In the rows, zero is written as 128.
Known rows:
[ 96  48  86 120 127 166 122 108  79 160 161 124 166 157 167  95 169  86
 144 156 109 137  66 134 207 119 110 126 155 111  96 100 186 131  87 146
 136 118 148 109 125] -> toskik
[166 180  90 105  83 136 104 142 151  98 105  59  99 113  96 105 156 146
  90 108 152 107 105  94 164  82 148 129 205 144 102 105 102 132 116 110
  52 141 125 163 148] -> limodol
[171 162 140  97 133 117 142 142 121  96 131 119 155  91 103 136  91 113
 171 105 121 177 158 151  97 114 163 134 111 109 137 193 101 124 189  93
 160  92 142  97 101] -> stana
[123 127  66 105 114  95 133  62  84 129 123 121 100 137 126 141 145 145
 153 123 132 211  93 148 176 131  87 122  67 110 112 161 143 144 139  76
 146  58  92 125 103] -> nubrir
[136  93 131 166 152 154 127 140 114 136 139 135 177 128 127 149 137  78
 136 144 131  91 139 149 108 140 158 147 168 112 133 119 161 136  97 145
 130 169 159 123 135] -> nulin
[131 105  84 120 135 162 130 137  48 133 187 147 169 195 159  76 139 105
 159 187 133 150  93 154 200 102 116 126 157 102 118  97 183 148 126 171
 130  74 161  88 138] -> figin
[154 197  94  89  84 141 119 164 161  77 119  65  97 128 108  75 149 148
 114 103 148 109 122 108 179  66 175 143 209 139 106 100  91 124 143 128
  59 122 131 126 153] -> futruk
[117 174 150  81 141 101 145  77 154 125 139 130  75 103  83 180 121 167
 131 144 152 183 127  91 110 175 119  66  87 136 149 121  91 100 160 128
 185 108  58 132 130] -> bevu
[124  88 132 164 153 153 128 137 123 137 134 136 169 125 134 146 142  78
 133 136 124  88 135 147 113 140 158 152 166 115 129 116 161 132  97 145
 131 175 158 121 135] -> vezil
[ 82 119 156 121 137 154 134 130 132 164 173 142 127 174 131 131 134 156
  89 208 157  95 133  82 109 168 129  84 143 152 150  45 133 106 110 180
 163 137 103 141 160] -> mavor
[141 155 145 117 134  92 136 128 139 124 116 132  96  97 128 126  95 138
 139  78 115 159 129 124  96 149 101 127  75 150 121 175 115 126 151  99
 120 106 120 142 114] -> rukar
[165 188 112 102  81 125 128 179 146 114 135  41  72 129  92 106 119 143
  99  79 133 112 103 137 161 106 153 141 200 155 102  98 116 119  86  86
  40 153 125 172 161] -> gratana
[148 163  68  89 112 106 140  92  61 105 153 126 125 157 108 118 118 147
 180 148 134 229 117 164 176 103 113 122  82  94 128 159 130 149 171  93
 156  22 111  95 110] -> stagan
[145 146 142 115 132 100 129 115 139 123 104 137 108  90 132 129 108 143
 133  92 119 159 126 113 105 136  97 118  79 143 121 176 109 127 162 105
 132 108 115 135 105] -> stigridok
[124 107 129 185 142 137 125 129 119 137 121 165 139 163 131 151 136 121
 120 150 129  90 146 166 129 127 131 142 142 102 150 104 147 145  87 158
 120 174 137 124 144] -> zuda
[124  88 132 165 153 153 128 135 124 136 135 136 171 126 134 147 142  77
 134 136 128  88 138 147 111 140 160 151 166 113 129 119 161 130  95 145
 130 175 158 122 138] -> grudu
[120 109  68  87 122 114 135  71  88 131 135  93 133  98 128 136 150 104
 166 108 132 210  84 129 162 144 116 132  91 121  89 174 155 129 148  63
 156  59 114 118  97] -> bulin

Facts:
[pevin,drefis,kliflur,mapitru,zare,zuskatrok,bobrok,nulin,dretrol,vofegran,belo,deves,zekli,stikluk,truplustas,resku,grudra,lipo,bika,vigezir,zopli,niriklu,rosil,miku,drupak,gralos,fabrun,nafipas,komu,flugebrok,stotules,zuda,fakem,tenum,vezil,stibre,pizos,flenos,godur,figin,sotim,paduk,replal,drobe,sopar,grudu,rogi,draskole,vaka,kloriklem,roter,mavor,sorom,plonam,bosti,rebrok,fevim,piru,plubrom,klifletik,taboskil,skigra,klapletom,gofus,doklis,zostom,toskik,meste,klapak,bregil,bosta] ω 543
[stomos,bevu,kliben,zilel,gozemar,stagan,bidrir,plobrok,sola,bruka,kekil,fuzam,plizeker,voflun,vuskir,futru,moko,stidrak,digek,vaga,lofleze,skobrak,stepli,flusa,bratregos,senur,tromobru,stana,medrak,tasu,rukar,flistu,tafim,molal,rokek,stostin,lufi,gripor,begran,tugam,vogus,safastor,sotrun,lunun,nubrir,midrim,kloza,flufle,nisel,stigridok,trufur,posum,plemal,skatrasis,klutros,breflem,stikli,klisusu,vokin,drolok,pluplus,skeplur,flaklo,bulin] ω 163
{pevin,dretrol,stepli,klisusu} Ξ kize
{drefis,kliflur,moko,stidrak,flugebrok,bosti,drolok} Ξ pego
{stomos,vofegran,plobrok,futru,piru,plubrom,taboskil} Ξ futruk
{mapitru,bobrok,kliben,truplustas,voflun,skobrak,sotim,vaka,sorom,trufur,stikli} Ξ gratana
{zare,stagan,kekil,plizeker,pizos,figin,flistu,roter,tugam,nubrir,toskik,vokin,bregil,bulin} Ξ metrur
{bevu,belo,stikluk,drupak,gralos,nafipas,komu,tenum,godur,mavor,safastor,midrim,posum,breflem} Ξ plozesker
{zuskatrok,bidrir,lofleze,fakem,senur,stana,fevim,nisel,skatrasis,klutros,gofus,meste} Ξ sugo
{nulin,resku,grudra,niriklu,flusa,vezil,tafim,rokek,lunun,klifletik,pluplus,bosta} Ξ klepi
{zilel,zekli,sola,vuskir,drobe,kloriklem,stostin,lufi,sotrun,stigridok} Ξ lorobrek
{gozemar,bika,bratregos,medrak,vogus,klapletom} Ξ treskodo
{deves,lipo,vigezir,zopli,zuda,tromobru,grudu,begran,kloza,skeplur,klapak,flaklo} Ξ drili
{bruka,tasu,sopar,rebrok,plemal,doklis} Ξ skefli
{fuzam,stibre,paduk,plonam,skigra} Ξ fudre
{rosil,miku,fabrun,digek,vaga,flenos,rukar,replal,rogi,molal,flufle} Ξ lebu
{stotules,draskole,zostom} Ξ limodol
{gripor} Ξ briklos
pevin κ: gratana,bika,rukar
stomos κ: sopar,bosta,klapletom
zuskatrok κ: stigridok,paduk,tasu,kize,sola,drili
stagan κ: nulin,kliflur,sopar,replal,mapitru,tafim
bidrir κ: drobe,klisusu,zilel,plizeker
fuzam κ: stibre,toskik,skobrak
lipo κ: digek,molal,drolok,rosil
zopli κ: pizos,sotrun,flusa,bosta
miku κ: niriklu,drili,deves
vuskir κ: bregil,drobe,toskik,rosil
vaga κ: drefis,grudra,klutros,replal
komu κ: gratana,zekli,klapak
tromobru κ: gralos,futru,vofegran,lorobrek,drili,skatrasis,tafim
stana κ: sorom,mapitru,tafim
figin κ: flenos,flufle,senur,flusa,kekil,mapitru
draskole κ: midrim,niriklu,stidrak,bruka
kloriklem κ: kloza,rogi,doklis,skobrak,stostin
plonam κ: vaka,zuda,belo,limodol
begran κ: gratana,skobrak
tugam κ: trufur
futruk κ: lunun,stidrak,stostin,kekil,taboskil
fudre κ: fevim
plemal κ: zekli,plobrok,lorobrek,senur,bobrok
gofus κ: trufur,posum,midrim,vogus,kliflur,rukar,resku
meste κ: skigra,flufle,zostom
skeplur κ: skigra,dretrol,flugebrok,medrak
pego κ: gralos,nisel,nafipas,drolok
χ b <- pevin,zuskatrok,nulin,bidrir,resku,lipo,bika,zopli,miku,drupak,digek,fakem,senur,vezil,stana,grudu,tafim,vaka,sorom,flufle,trufur,skatrasis,breflem,klapletom,drolok,skeplur,bulin
χ d <- drefis,stomos,mapitru,kliben,belo,truplustas,bruka,vuskir,nafipas,skobrak,flusa,tenum,medrak,godur,sopar,stostin,roter,fevim,klutros,toskik,klapak,flaklo,bregil
χ a <- kliflur,bevu,gozemar,stagan,vofegran,deves,kekil,plizeker,niriklu,rosil,stidrak,vaga,flugebrok,stepli,stotules,bratregos,zuda,stibre,sotim,paduk,drobe,flistu,draskole,rokek,plonam,gripor,vogus,safastor,nubrir,plubrom,stikli,doklis,zostom,vokin,bosta
χ e <- zare,bobrok,dretrol,zekli,sola,grudra,voflun,futru,moko,lofleze,tromobru,tasu,rogi,kloriklem,mavor,lufi,begran,tugam,piru,lunun,posum,gofus,klisusu,meste
χ c <- zilel,plobrok,stikluk,fuzam,vigezir,gralos,fabrun,komu,pizos,flenos,figin,rukar,replal,molal,bosti,rebrok,sotrun,midrim,kloza,nisel,stigridok,klifletik,taboskil,plemal,skigra,pluplus

Rows:
No name comes twice in this set of rows, the named rows included.
[ 85  73  73 145 110 147 118 115  63 168 157 133 152 206 172  94 157 135
 111 186 139 126  97 139 175 124  96 139 119 126 113  86 184 150  89 126
 126  87 141 132 132] => zare
[ 99  53  78 124 127 163 119 104  75 155 161 126 166 157 161  96 169  83
 145 159 114 135  70 125 192 124 109 129 152 115  98 100 187 142  89 152
 129 107 152 117 128] => bregil
[ 96 167 158  75 122 105 142 107 156 144 142 119  83 116 111 140 110 185
 106 153 150 164 139  65  83 175 112  72  69 172 140 116  88  97 169 113
 177  80  72 148 126] => posum
[128 132 134  99 123 109 125 114 147 116 111 116 118  72 119 123 115 118
 147  85 104 159 121  99 101 138 115 124  86 145 114 174 107 124 158 103
 134 101 125 140 107] => bruka
[ 83 128 135 165 129 139 137 183 130 125 149 160 134 193 162  76 114 139
 125 148 124  69 177 150 103 125 149 173 123 139 148  91 138 144 121 163
 108 116 160 114 156] => gofus
[117  78  79 141 137 153 120 109  60 157 163 142 156 176 164 101 160 102
 137 169 133 137  75 136 188 127  94 126 141 117 105  98 195 150  94 153
 120 100 147 121 136] => pizos
[144 202 113  62 101 148 118 121 168 108 142  56  76 107  71 126 158 157
  89 145 174 124  99  44 148 126 161  72 216 162 113  57  90 101 127 147
  95 135  86 162 170] => plozesker
[149 173 149  93 130 105 144 148 135 105 136 131 107 111 131 104  89 147
 157  97 115 172 135 134 125 122 118 122  92 137 127 170 101 119 184 114
 135  85 122 108 117] => plemal
[ 94 108 154 142 119 147 140 187 127 150 156 143 139 197 173  89 116 156
 110 159 119  89 149 165 152 106 137 145 140 126 143  89 131 115 113 148
 134 145 143  99 139] => kloriklem
[124 126 158  76 120 119 135 136 165 110 114 123 126  83 148 103 114 136
 157  85  94 164 130 121 149  99 132 120 101 125 119 180  82  98 186 115
 161 113 126  82  92] => vuskir

Now the same objects, written a new way:
Known rows:
[115  95 133 216 165 181 169  74 165 129 162 172 105 187 168  78 188 153
 127 169 150 130 136  91 130  92 137 161 132 104 116 176 177 120 113 160
 157 138 154 122 127  99  99 136  78 121 166 127 125] -> voflun
[ 78 158 127 215 133 138 162  72 130 108 178 118  98 178 152 118 175 131
 151  95 122 133 102 103 126 145 122 140 130 133 107 156  98 101 148 133
 131 138 138  98 125 103 123 108 107 133 154 122 118] -> truplustas
[ 64 133 126 204 126 148 171  73 113 104 167 144 119 171 144  98 173 117
 165  85 142 133 108 126 111 148 110 127 156 109 100 137 123  98 150 148
 129 120 154 103 133  79 136 109 108 129 146  92 126] -> miku
[104 154 110 206 135 141 164  78 122 123 163 173 127 172 167 120 214 104
 122 122 148 141 141  68 155 134 103 139 151 114  86 161 128 115 140 183
 147 151 112 133 128 115 108 134  96 146 176 147 128] -> lebu
[103 113 138 193 120 174 176  84 123 152 162 153 128 186 156  73 188 140
 113 156 139 140 127  63 156 106 133 156 126 138 137 170 169 139 119 157
 156 144 167 109 133  89 124 123  90 144 167 124 124] -> rukar
[ 92 145 111 194 135 136 157  75 115 119 161 183 127 164 162 112 213  92
 136 120 155 150 140  78 146 134 117 128 161 105  84 161 133 116 145 187
 157 140 116 135 135 119 122 133  93 148 181 132 128] -> fudre
[ 87 110 140 205 140 172 170 103 132 139 161 143 114 179 169  86 180 132
 121 159 135 148 134  86 143  97 122 171 133 116 129 187 151 128 114 164
 161 154 174 101 140 102 114 126  99 115 171 124 137] -> stikli
[ 60 121 127 204 133 144 169  76 109 100 166 138 125 172 151  95 167 114
 165  85 138 136 105 131 101 142 106 136 151 110 100 146 114  98 149 154
 135 126 153 111 128  86 144 110 108 124 145  96 131] -> draskole
[ 97 144 110 194 136 140 156  79 115 117 163 184 123 163 160 115 213  88
 143 116 160 152 140  78 147 135 115 127 160 100  83 159 135 115 143 191
 157 136 116 132 138 116 122 135  93 141 181 132 128] -> pego
[105 128 145 205 142 166 165  99 127 152 180 125  96 177 161  89 186 139
 128 151 130 145 125  72 149 107 147 167 130 116 135 192 155 133 117 147
 155 155 174  92 143 104 117 129  99 134 187 131 122] -> flaklo
[ 92 108 141 198 137 160 178  97 116 153 164 141 126 178 157  73 188 132
 118 152 138 137 137  86 139 109 121 158 140 106 129 174 171 132 113 163
 152 154 175 103 138  84 121 128  98 132 169 115 132] -> trufur
[ 63 150 124 216 123 145 166  71 142  97 156 143 108 181 153 117 173 127
 140 107 123 135 114 115 128 141 106 136 138 139 101 143 101  98 150 141
 133 133 142 101 125 100 112 102 103 123 142 111 126] -> klapletom
[ 71 167 130 211 125 137 154  79 136 107 165 135  94 173 151 117 180 137
 153 106 104 139 107 129 117 145 128 135 136 147 108 160  95 100 156 125
 131 146 140  98 138 128 111 105 100 141 161 121 113] -> mapitru
[ 67 153 124 219 118 158 170  73 138  98 153 139 106 182 158 113 171 139
 143 101 121 131 112 117 125 140 110 139 145 137 102 144 105  98 150 132
 125 136 154  97 126  96 104 104 105 124 151 107 121] -> nulin
[116  95 132 214 166 177 168  76 167 129 164 173 106 188 166  78 187 152
 126 171 150 133 138  90 131  92 137 160 129 104 115 177 176 119 112 161
 158 139 151 121 126 101 102 136  79 122 166 127 126] -> lufi
[ 85 158 122 213 108 170 172  62 135 100 160 150 111 187 151 111 172 142
 147  93 132 131 102  98 142 144 115 137 135 154 106 134 113 106 150 133
 125 121 147  99 126  84 113 105 100 132 144 116 116] -> vigezir
[ 64 140 124 217 130 148 169  77 137  95 158 135 113 179 159 114 167 128
 146 101 123 136 109 120 118 137  99 145 138 135 100 150  97  96 148 146
 131 137 144 105 123  99 119 106 107 117 142 114 130] -> vofegran

Rows:
No name comes twice in this set of rows, the named rows included.
[ 87 128 141 203 127 175 167 105 137 143 152 156 106 176 161  85 189 146
 121 167 122 146 139 102 141 102 134 159 146 125 130 182 163 131 121 148
 153 158 180  95 153 108  98 122  91 127 181 117 126] => tafim
[ 85 124 143 189 138 155 152 101 127 147 173 146  93 167 154  83 190 123
 139 162 125 158 130  92 136 104 159 150 138 115 132 193 155 133 126 153
 169 150 170  99 155 127 126 124  88 138 188 119 121] => stomos
[ 99 134 144 202 139 167 161 102 133 149 178 132  94 175 162  91 188 140
 129 157 125 149 125  81 146 105 152 164 131 120 134 194 153 132 119 144
 157 157 175  92 149 114 113 129  95 134 187 129 121] => flusa
[ 62 139 122 213 121 140 171  61 135 102 155 134 117 183 154 108 172 128
 134 104 124 132 114 102 128 141 107 136 137 136 105 140 100 100 151 141
 132 136 146 105 112  96 118 101 107 130 143 108 127] => bika
[ 81 158 129 216 130 149 165  71 128 106 178 118  94 178 153 116 172 135
 156  87 123 133  98 106 125 145 128 142 137 129 107 156 101 101 148 130
 127 135 149  94 126  99 121 109 109 133 160 118 117] => fevim
[ 88 106 140 204 142 164 171 102 128 141 160 141 120 180 166  82 181 130
 118 160 133 146 134  86 138  99 119 169 132 115 128 185 153 129 114 166
 158 156 171 106 138  99 120 126  98 119 167 122 138] => vogus
[ 72 162 127 211 131 133 156  75 136 106 171 130  97 176 149 118 177 132
 151 104 110 138 105 118 120 144 122 138 132 140 108 156  93 101 152 131
 132 142 135 100 130 119 119 104 102 138 155 122 116] => sopar
[ 87 111 138 197 134 187 165  96 132 136 163 151  98 172 163  87 179 122
 138 156 152 156 132  78 151 100 151 153 152 100 123 179 165 130 123 161
 165 134 188  91 151  91 118 127  95 113 180 102 131] => bidrir
[ 91 120 141 205 133 178 172  99 134 144 161 144 110 180 163  86 183 139
 119 159 136 143 134  82 151 103 130 163 142 116 129 178 162 131 116 155
 154 151 181  94 143  89 105 126  98 121 176 117 130] => skatrasis
[ 92 124 117 229 152 162 166  43 173  81 158 160 102 189 162 107 173 150
 149 112 143 121 111 116 112 132 123 136 134 123  87 141 119  87 146 141
 131 119 127 125 106  97 103 116  91 120 140 115 119] => rogi

Now the same objects, written a new way:
Known rows:
[170 130 143 168 154 162 142 155  85  87 127 111 109 169 115 158  97 160
 145 130 124 161 161 116  76 123  74 100 127] -> kloza
[179 138 116 166 128 162 137 155  77  90 124 105 118 203 112 149 111 119
 158 123 142 151 158 151 116 135  88 158 121] -> skigra
[180 142 101 164 130 162 139 157  70  87 127 101 119 204 117 146 120 119
 162 126 137 152 156 139 112 133  88 161 127] -> rosil
[172 139 115 162 131 159 156 167  70  91 130 100 106 210 117 167 125 125
 163 115 147 155 149 136 109 133 101 146 136] -> lipo
[147 131 132 169 112 169 148 152  88  97 125 101 141 187 114 127 126 133
 166 106 147 129 162 149 116 120  97 176 119] -> drupak
[170 156 128 183 112 146 154 158 126  64 101 104  93 190 150 175 108 131
 138 159 113 152 162 126  64 148  85 133  90] -> lorobrek
[171 148 115 166 128 157 137 156  70  90 125 106 117 206 118 137 120 104
 160 117 130 149 150 134 121 133  85 167 110] -> piru
[133 124 168 173 132 172 154 150 102  93 125 108 132 151 117 140 108 153
 152 117 130 134 164 118  72 108  81 120 123] -> breflem
[158 131 121 171 138 180 138 155  67  83 117 118  92 174 118 182  68  65
 138 121 118 153 143 121  75 112  45 104 126] -> vokin
[168 141 123 164 129 160 145 166  70  89 124 101  95 207 116 155 117 107
 162 123 145 147 154 141 115 135  91 147 133] -> plonam
[158 140 150 170 147 160 143 153  87  86 125 113 106 169 121 149 101 122
 147 127 114 154 153 103  76 120  69 114 112] -> tasu
[181 136 109 165 131 161 137 157  74  90 126 105 117 204 112 146 113 131
 158 121 140 153 158 150 120 136  88 157 121] -> fabrun
[153 137 176 169 144 161 167 163  94  97 127 118 100 176 120 170  95 133
 148 114 127 154 149 107  67 124  81  86 127] -> stomos
[173 143 105 165 127 162 137 156  71  86 124 102 120 205 117 139 115 114
 159 125 140 150 156 142 115 133  86 158 126] -> stibre
[167 138 120 164 131 158 156 166  68  93 129 102 104 213 114 163 125 129
 162 112 148 155 151 139 109 135  96 144 139] -> zopli
[138 128 167 173 134 172 144 151  96  92 123 106 124 149 116 133 107 149
 153 126 125 131 169 117  77 110  76 120 124] -> safastor
[157 131 119 171 137 180 138 154  69  83 117 118  94 174 118 183  68  65
 138 120 119 153 143 121  75 111  45 106 125] -> nubrir

Rows:
No name comes twice in this set of rows, the named rows included.
[158 141 150 167 145 163 159 155  88  92 129 117 126 172 126 145  91 148
 144 115 124 161 149 106  78 121  80  91 118] => skobrak
[156 135 159 169 151 161 151 164  80  86 124 108  85 174 116 167 101 136
 149 132 127 154 157 109  70 123  76  90 141] => vaga
[152 126 121 171 135 180 148 153  74  84 119 121 100 175 119 189  69  69
 137 110 124 155 138 121  70 109  49 107 124] => bulin
[154 136 122 164 126 158 153 165  71  88 123 103 102 210 120 147 112 121
 156 109 154 150 148 145 122 133  95 141 133] => pevin
[161 136 151 169 144 162 160 155  96  93 130 119 119 171 123 153  94 143
 145 114 121 158 148 108  69 121  77 103 115] => stostin
[169 140  95 167 114 176 147 157  65  98 122 120 115 211 119 172  83  49
 150  91 132 150 131 151 120 125  68 154 107] => roter
[169 137 118 163 130 159 144 167  73  88 124 101  86 205 117 155 118 109
 161 121 146 145 151 144 115 134  92 154 129] => draskole
[161 159 126 182 113 144 152 160 116  62  99 104  96 191 154 157 102 145
 134 157 119 155 162 127  81 149  85 119  93] => gratana
[166 156 105 184  99 165 148 158 108  63  92 112  82 195 150 212  72  46
 129 147 109 149 146 138  72 137  59 128  86] => metrur
[157 140 166 169 154 156 152 165  77  91 127 111  83 174 117 167 108 132
 152 124 116 155 152 100  77 124  77  97 126] => tromobru

